Here is a tiny trained network, its code and every weight. The questions are about switching its units off for an input and a class, where a switched-off unit gives its printed mean instead of its output.

import numpy as np


def w(rows, s, z=0):
    codes = np.array(rows[::2]) - 128.0
    scale = np.full(codes.shape[1], s)
    scale[-1] = z or s
    return codes * scale


def norm(h):
    return h / np.sqrt((h * h).mean(-1, keepdims=True) + 1e-5)


def f(y):
    return np.maximum(y, 0)


def log_softmax(a):
    a = a - a.max(-1, keepdims=True)
    return a - np.log(np.exp(a).sum(-1, keepdims=True))


def net(x, mask):
    res = np.array(x, float).reshape(1, 8) / 4 @ E
    u = 0
    for l in range(3):
        y = f(norm(res) @ A[l][:, :-1].T + A[l][:, -1])
        res = res + np.where(mask[u : u + 5], y, B[l][:, -1]) @ B[l][:, :-1]
        u += 5
    return log_softmax(norm(res)[-1] @ U[:, :-1].T + U[:, -1])


A, B = {}, {}
E = w([
[220,128,140,145,179,131,120,220,252],'x0',
[82,164,96,145,80,6,62,115,86],'x1',
[110,155,60,197,94,186,64,112,201],'x2',
[243,134,118,118,155,168,68,149,118],'x3',
[165,109,73,206,141,157,114,195,79],'x4',
[174,158,205,208,198,103,87,167,63],'x5',
[65,74,128,95,225,180,158,138,229],'x6',
[116,119,100,225,126,107,185,166,74],'x7',
],0.0022)
A[0] = w([
[27,103,156,73,127,132,191,83,159,76],'0.n0',
[148,140,133,138,116,122,154,108,38,8],'0.n1',
[128,122,87,120,37,120,126,108,142,116],'0.n2',
[108,129,120,147,103,77,139,106,82,109],'0.n3',
[106,75,105,132,126,254,166,136,124,127],'0.n4',
],0.0039,0.0014)
B[0] = w([
[8,125,69,216,45,18,52,6,147,252],'0.n0',
[93,41,116,10,76,179,54,169,61,184],'0.n1',
[145,107,160,25,163,146,151,190,189,197],'0.n2',
[167,101,141,88,139,200,80,216,120,204],'0.n3',
[172,222,106,152,218,123,236,150,247,229],'0.n4',
],0.0025,0.0026)
A[1] = w([
[128,152,152,114,163,149,63,79,179,112],'1.n0',
[205,115,172,76,145,140,148,144,185,116],'1.n1',
[144,127,173,122,103,119,131,95,3,1],'1.n2',
[187,197,156,105,101,176,69,31,165,82],'1.n3',
[117,105,99,150,119,223,155,110,88,11],'1.n4',
],0.0045,0.0016)
B[1] = w([
[104,121,127,54,129,152,99,129,174,214],'1.n0',
[198,147,145,91,169,213,140,199,66,255],'1.n1',
[167,50,103,93,70,169,52,177,26,229],'1.n2',
[99,153,155,44,179,141,152,139,253,218],'1.n3',
[150,170,164,89,152,146,146,152,205,165],'1.n4',
],0.0044,0.0024)
A[2] = w([
[157,101,218,119,237,129,154,157,122,69],'2.n0',
[115,102,71,154,168,220,191,115,153,162],'2.n1',
[186,120,125,89,131,118,165,126,147,109],'2.n2',
[64,118,139,96,125,127,184,79,147,79],'2.n3',
[134,167,144,254,142,110,103,146,139,4],'2.n4',
],0.0058,0.002)
B[2] = w([
[157,206,117,60,137,217,76,190,203,241],'2.n0',
[217,189,180,154,157,136,144,190,103,253],'2.n1',
[158,170,152,158,156,162,115,184,132,193],'2.n2',
[69,74,121,156,133,62,161,37,148,218],'2.n3',
[140,107,133,208,156,88,255,63,135,166],'2.n4',
],0.005,0.0035)
U = w([
[143,86,120,122,76,113,67,147,12,100],'0',
[43,100,123,80,116,97,114,51,171,133],'1',
[137,131,119,220,152,95,197,110,143,5],'2',
[194,176,148,94,163,184,116,194,164,224],'3',
],0.011,0.0024)

Each question gives the input, the list of numbers given to net, and the class t.
The units are the neurons (one row each of A and B). Each row of codes is followed by its name. A weight is (code - 128) times the scale printed after its matrix; where a second scale follows, it is the last column's (A, B and U).
mask holds one flag per neuron, layer by layer. A switched-off neuron (its flag False) gives its mean, the last column of its row in B, instead of its output. The means were averaged over made-up inputs and are rounded, as every weight is.
A unit's drop is (log p(t) with every unit on - log p(t) with that unit switched off) / (log p(t) with every unit on - log p(t) with every unit switched off).
The circuit of an input: a set's keep is (log p(t) with only the set's units on - log p(t) with every unit switched off) / (log p(t) with every unit on - log p(t) with every unit switched off). Starting from the 12 units with the biggest drops (on a tie, the unit counted first), units are removed one at a time, each time the one whose removal leaves the highest keep (on an exact tie, the one counted first), for as long as the keep stays at least 0.8.
units of the circuit, in order: the units of the circuit, biggest drop first
top k neurons: the k neurons with the biggest drops, biggest first
k most important neurons of layer l: the k neurons of layer l with the biggest drops, biggest first
drop of u: that unit's drop, to one decimal
input [4,5,5,-8,2,3,-2,-5], class 2: units of the circuit, in order -> [2.n0]
input [-1,3,3,1,1,-7,-2,0], class 1: units of the circuit, in order -> [1.n1, 2.n1]
input [-2,-8,-8,-6,0,5,-2,1], class 0: units of the circuit, in order -> [1.n2, 1.n3]
input [-6,0,-7,3,6,-1,8,-7], class 1: units of the circuit, in order -> [0.n0, 2.n3, 1.n1]
input [0,-5,3,-7,4,-4,-5,-1], class 2: 3 most important neurons of layer 0 -> [0.n0, 0.n3, 0.n1]
input [5,2,-6,-6,5,8,-8,-7], class 0: units of the circuit, in order -> [1.n2, 0.n4, 2.n1]
input [-5,3,8,-1,7,-1,0,5], class 2: top 4 neurons -> [2.n4, 2.n0, 1.n1, 1.n2]
input [-6,-4,3,-7,-1,0,6,5], class 2: units of the circuit, in order -> [2.n1, 2.n0]
input [3,-1,-8,2,0,-5,-7,3], class 0: units of the circuit, in order -> [1.n2, 2.n0]
input [5,7,7,3,4,5,4,-1], class 2: units of the circuit, in order -> [2.n4, 2.n0]
input [5,3,-8,-2,6,4,-4,1], class 0: units of the circuit, in order -> [1.n2, 0.n4, 2.n1]
input [-1,2,6,0,-1,3,6,2], class 2: units of the circuit, in order -> [2.n0, 2.n4, 1.n3]
input [-3,-5,-1,-1,3,-6,1,-8], class 1: top 4 neurons -> [0.n0, 2.n3, 2.n0, 0.n3]
input [2,5,5,-1,7,8,-1,8], class 2: units of the circuit, in order -> [2.n4]
input [-4,2,6,-2,-2,6,1,1], class 0: top 2 neurons -> [0.n4, 0.n0]
input [1,-5,-8,4,4,5,-8,-5], class 0: top 2 neurons -> [1.n2, 0.n4]
input [1,-7,-3,-3,-7,-5,6,-2], class 1: top 2 neurons -> [0.n0, 2.n3]
input [-6,-7,-7,-2,-8,1,-6,-5], class 0: 3 most important neurons of layer 1 -> [1.n2, 1.n0, 1.n4]
input [4,5,-7,8,-7,3,-7,7], class 0: drop of 1.n2 -> 0.3
input [8,1,-7,-6,-6,-4,2,2], class 1: drop of 0.n0 -> 1.0
input [3,-1,-8,-7,3,-1,2,-2], class 1: drop of 0.n0 -> 1.1
input [1,3,-6,2,5,5,-4,2], class 0: drop of 1.n2 -> 0.1
input [-1,-2,-4,-5,0,-3,1,-2], class 1: top neuron -> [0.n0]
